Below are the code and all the weights of a small trained network. Each question names an input and a class and asks about switching units off, where a switched-off unit gives its printed mean instead of its output.

import numpy as np


def w(rows, s, z=0):
    codes = np.array(rows[::2]) - 128.0
    scale = np.full(codes.shape[1], s)
    scale[-1] = z or s
    return codes * scale


def f(y):
    return y / 2 * (1 + np.tanh(0.7978845608 * (y + 0.044715 * y**3)))


def log_softmax(a):
    a = a - a.max(-1, keepdims=True)
    return a - np.log(np.exp(a).sum(-1, keepdims=True))


def net(x, mask):
    res = np.array(x, float).reshape(1, 4) / 4 @ E
    y = f(res @ A[0][:, :-1].T + A[0][:, -1])
    res = res + np.where(mask, y, B[0][:, -1]) @ B[0][:, :-1]
    return log_softmax(res[-1] @ U[:, :-1].T + U[:, -1])


A, B = {}, {}
E = w([
[161,160,228,118,2,49,133,167,45],'x0',
[94,161,93,196,10,178,86,178,146],'x1',
[174,127,133,115,243,145,200,149,6],'x2',
[88,162,205,85,185,96,119,188,137],'x3',
],0.0097)
A[0] = w([
[110,105,164,89,209,124,192,50,121,254],'N0',
[36,180,146,89,85,120,99,139,135,144],'N1',
[66,118,107,206,97,130,157,58,175,232],'N2',
[233,139,171,123,71,158,170,40,129,127],'N3',
[124,93,167,137,191,153,173,98,160,251],'N4',
[89,148,138,173,110,132,120,126,156,27],'N5',
[175,52,85,174,126,138,173,65,141,146],'N6',
[181,128,139,85,121,66,188,124,117,206],'N7',
[87,166,139,148,111,183,118,195,120,229],'N8',
[137,149,142,129,61,121,119,47,97,33],'N9',
[115,167,150,119,48,138,107,143,254,220],'N10',
[116,149,117,173,89,166,149,161,168,160],'N11',
[135,155,109,117,192,165,142,139,104,177],'N12',
],0.0099,0.0027)
B[0] = w([
[42,38,103,122,230,216,172,216,45,249],'N0',
[196,126,88,95,94,116,1,194,138,186],'N1',
[181,69,41,104,119,245,56,118,106,215],'N2',
[39,125,69,105,190,208,198,100,170,185],'N3',
[45,108,33,160,198,134,163,157,72,208],'N4',
[113,118,158,137,113,179,97,72,180,154],'N5',
[130,161,175,224,123,173,122,179,97,200],'N6',
[66,151,150,117,180,154,221,211,64,201],'N7',
[143,128,220,167,137,100,34,150,97,188],'N8',
[38,92,61,105,147,123,193,107,100,167],'N9',
[165,107,107,160,100,127,91,38,76,255],'N10',
[166,147,135,176,87,177,80,125,142,186],'N11',
[93,80,72,56,125,129,212,98,154,204],'N12',
],0.0071,0.011)
U = w([
[149,178,84,97,117,105,175,127,165,2],'0',
[227,175,118,231,93,165,60,152,135,70],'1',
[103,112,83,120,223,176,219,169,101,245],'2',
[182,176,141,45,71,25,152,159,65,153],'3',
[129,96,3,114,104,153,85,15,169,150],'4',
],0.008,0.0029)

Each question gives the input, the list of numbers given to net, and the class t.
The units are the neurons (one row each of A and B). Each row of codes is followed by its name. A weight is (code - 128) times the scale printed after its matrix; where a second scale follows, it is the last column's (A, B and U).
mask holds one flag per neuron, in row order. A switched-off neuron (its flag False) gives its mean, the last column of its row in B, instead of its output. The means were averaged over made-up inputs and are rounded, as every weight is.
A unit's drop is (log p(t) with every unit on - log p(t) with that unit switched off) / (log p(t) with every unit on - log p(t) with every unit switched off).
The circuit of an input: a set's keep is (log p(t) with only the set's units on - log p(t) with every unit switched off) / (log p(t) with every unit on - log p(t) with every unit switched off). Starting from the 12 units with the biggest drops (on a tie, the unit counted first), units are removed one at a time, each time the one whose removal leaves the highest keep (on an exact tie, the one counted first), for as long as the keep stays at least 0.8.
circuit, biggest first: the units of the circuit, biggest drop first
most important unit: the unit with the biggest drop
top k neurons: the k neurons with the biggest drops, biggest first
drop when u is switched off: that unit's drop, to one decimal
input [-4,8,5,2], class 1: circuit, biggest first => (N0 N8)
input [-8,5,-7,-5], class 1: circuit, biggest first => (N6 N11)
input [-5,8,-7,7], class 1: most important unit => N8
input [5,2,2,-1], class 3: circuit, biggest first => (N0 N2)
input [-1,3,2,-6], class 1: circuit, biggest first => (N6 N0)
input [-2,-5,-7,7], class 4: circuit, biggest first => (N10 N7)
input [4,4,-1,-1], class 1: circuit, biggest first => (N12 N0)
input [8,-8,-6,-6], class 2: top 2 neurons => (N3 N7)
input [0,0,-6,3], class 1: top 2 neurons => (N12 N3)
input [3,8,7,0], class 3: circuit, biggest first => (N2 N0)
input [6,-6,-5,-7], class 2: top 2 neurons => (N7 N3)
input [8,7,6,-8], class 2: top 2 neurons => (N3 N9)
input [5,2,-1,8], class 3: top 2 neurons => (N2 N6)
input [-7,1,-2,1], class 4: most important unit => N7
input [6,6,3,1], class 1: top 2 neurons => (N12 N8)
input [7,0,-1,4], class 3: drop when N12 is switched off => 0.0
input [2,0,-4,4], class 1: drop when N12 is switched off => 0.1
input [2,-5,-8,8], class 3: drop when N10 is switched off => -0.1
input [7,-1,-1,3], class 3: drop when N0 is switched off => 0.2
